Here is a tiny trained network, its code and every weight. The questions are about switching its units off for an input and a class, where a switched-off unit gives its printed mean instead of its output.

import numpy as np


def w(rows, s, z=0):
    codes = np.array(rows[::2]) - 128.0
    scale = np.full(codes.shape[1], s)
    scale[-1] = z or s
    return codes * scale


def norm(h):
    return h / np.sqrt((h * h).mean(-1, keepdims=True) + 1e-5)


def f(y):
    return y / 2 * (1 + np.tanh(0.7978845608 * (y + 0.044715 * y**3)))


def log_softmax(a):
    a = a - a.max(-1, keepdims=True)
    return a - np.log(np.exp(a).sum(-1, keepdims=True))


def net(x, mask):
    res = np.array(x, float).reshape(1, 5) / 4 @ E
    u = 0
    for l in range(2):
        y = f(norm(res) @ A[l][:, :-1].T + A[l][:, -1])
        res = res + np.where(mask[u : u + 11], y, B[l][:, -1]) @ B[l][:, :-1]
        u += 11
    return log_softmax(norm(res)[-1] @ U[:, :-1].T + U[:, -1])


A, B = {}, {}
E = w([
[114,138,94,129,96,137,166],'x0',
[122,132,111,127,113,133,147],'x1',
[98,148,91,91,254,158,191],'x2',
[151,224,121,86,148,40,162],'x3',
[181,117,2,177,167,115,84],'x4',
],0.0095)
A[0] = w([
[205,138,169,67,39,135,141,184],'0.n0',
[45,58,79,130,178,94,192,142],'0.n1',
[153,158,163,92,149,198,70,179],'0.n2',
[233,182,87,234,86,114,78,98],'0.n3',
[151,67,32,126,228,105,162,71],'0.n4',
[153,181,97,162,166,68,154,44],'0.n5',
[139,109,25,193,177,152,106,60],'0.n6',
[49,22,144,254,142,157,149,252],'0.n7',
[181,76,219,106,120,81,99,106],'0.n8',
[160,93,102,158,151,145,105,104],'0.n9',
[219,193,94,125,126,90,141,24],'0.n10',
],0.0072,0.0042)
B[0] = w([
[2,211,144,244,113,128,105,173],'0.n0',
[193,137,227,150,211,156,58,170],'0.n1',
[145,126,121,165,136,167,234,156],'0.n2',
[209,93,186,29,78,197,66,194],'0.n3',
[1,112,128,191,109,127,140,190],'0.n4',
[178,152,160,83,143,105,122,143],'0.n5',
[66,84,106,148,171,62,99,189],'0.n6',
[160,110,191,181,110,192,145,254],'0.n7',
[42,162,77,157,23,138,171,154],'0.n8',
[129,153,18,198,99,141,191,152],'0.n9',
[208,214,147,73,120,175,83,141],'0.n10',
],0.0059,0.0075)
A[1] = w([
[245,118,84,133,84,119,109,95],'1.n0',
[167,192,150,97,87,10,97,204],'1.n1',
[129,190,103,77,63,4,83,66],'1.n2',
[183,148,86,90,191,111,89,14],'1.n3',
[136,163,139,66,182,38,154,179],'1.n4',
[134,137,41,126,202,136,124,4],'1.n5',
[109,152,164,31,201,236,187,57],'1.n6',
[183,119,39,131,101,193,48,9],'1.n7',
[145,168,101,87,177,58,177,165],'1.n8',
[186,95,148,146,117,162,98,110],'1.n9',
[89,100,177,114,106,184,138,74],'1.n10',
],0.012,0.0028)
B[1] = w([
[210,186,119,78,146,56,94,209],'1.n0',
[101,129,129,178,223,152,172,240],'1.n1',
[140,156,137,112,242,132,152,217],'1.n2',
[112,166,127,90,116,157,82,173],'1.n3',
[77,87,117,126,8,107,111,237],'1.n4',
[106,153,67,129,134,233,76,186],'1.n5',
[197,92,154,95,151,75,186,254],'1.n6',
[140,66,133,156,117,46,170,237],'1.n7',
[93,105,134,90,28,110,79,217],'1.n8',
[127,165,110,98,97,63,171,212],'1.n9',
[172,166,75,94,125,178,62,219],'1.n10',
],0.011,0.0065)
U = w([
[111,171,184,184,5,238,68,252],'0',
[234,57,93,188,42,41,110,81],'1',
[22,240,204,194,201,140,188,115],'2',
[193,230,117,76,230,40,90,105],'3',
[253,77,200,63,187,201,202,133],'4',
[92,61,48,219,225,207,107,208],'5',
[57,96,198,25,51,40,186,117],'6',
[43,158,37,27,84,174,8,48],'7',
],0.017,0.0018)

Each question gives the input, the list of numbers given to net, and the class t.
The units are the neurons (one row each of A and B). Each row of codes is followed by its name. A weight is (code - 128) times the scale printed after its matrix; where a second scale follows, it is the last column's (A, B and U).
mask holds one flag per neuron, layer by layer. A switched-off neuron (its flag False) gives its mean, the last column of its row in B, instead of its output. The means were averaged over made-up inputs and are rounded, as every weight is.
A unit's drop is (log p(t) with every unit on - log p(t) with that unit switched off) / (log p(t) with every unit on - log p(t) with every unit switched off).
The circuit of an input: a set's keep is (log p(t) with only the set's units on - log p(t) with every unit switched off) / (log p(t) with every unit on - log p(t) with every unit switched off). Starting from the 12 units with the biggest drops (on a tie, the unit counted first), units are removed one at a time, each time the one whose removal leaves the highest keep (on an exact tie, the one counted first), for as long as the keep stays at least 0.8.
circuit, biggest first: the units of the circuit, biggest drop first
top k neurons: the k neurons with the biggest drops, biggest first
k most important neurons of layer l: the k neurons of layer l with the biggest drops, biggest first
drop when u is switched off: that unit's drop, to one decimal
input [-2,-6,-4,5,0], class 2: circuit, biggest first => 1.n1
input [2,7,0,0,-8], class 0: top 2 neurons => 0.n0; 1.n10
input [-2,-8,0,4,0], class 2: top 2 neurons => 1.n1; 1.n2
input [6,-4,7,0,-5], class 4: top 2 neurons => 1.n6; 0.n1
input [7,-5,3,8,-1], class 6: top 2 neurons => 1.n4; 1.n8
input [-5,-5,5,1,-5], class 6: top 3 neurons => 0.n7; 1.n4; 0.n3
input [2,0,3,2,0], class 6: 2 most important neurons of layer 1 => 1.n6; 1.n10
input [6,6,2,7,-1], class 6: top 2 neurons => 1.n8; 1.n4
input [3,6,4,1,6], class 7: top 2 neurons => 0.n7; 1.n1
input [-3,-8,0,-8,7], class 1: top 4 neurons => 1.n7; 1.n1; 1.n9; 0.n0
input [8,4,1,-1,4], class 5: top 2 neurons => 0.n6; 0.n4
input [-5,-1,-2,2,1], class 3: top 4 neurons => 0.n3; 1.n0; 0.n4; 0.n6
input [0,-6,7,8,1], class 7: 3 most important neurons of layer 1 => 1.n5; 1.n3; 1.n7
input [3,6,-3,1,7], class 3: circuit, biggest first => 1.n0
input [-8,3,-2,1,7], class 3: top 2 neurons => 1.n0; 0.n7
input [1,-7,-8,5,0], class 2: top 2 neurons => 0.n0; 1.n1
input [-1,-1,2,-6,-8], class 4: drop when 1.n6 is switched off => 0.5
input [6,2,8,-2,-2], class 4: drop when 1.n6 is switched off => 0.6
input [5,-8,-8,6,4], class 3: drop when 0.n5 is switched off => 0.0
input [2,-2,7,7,-2], class 6: drop when 1.n6 is switched off => 0.1
input [2,2,-7,0,-7], class 0: most important neuron of layer 1 => 1.n10
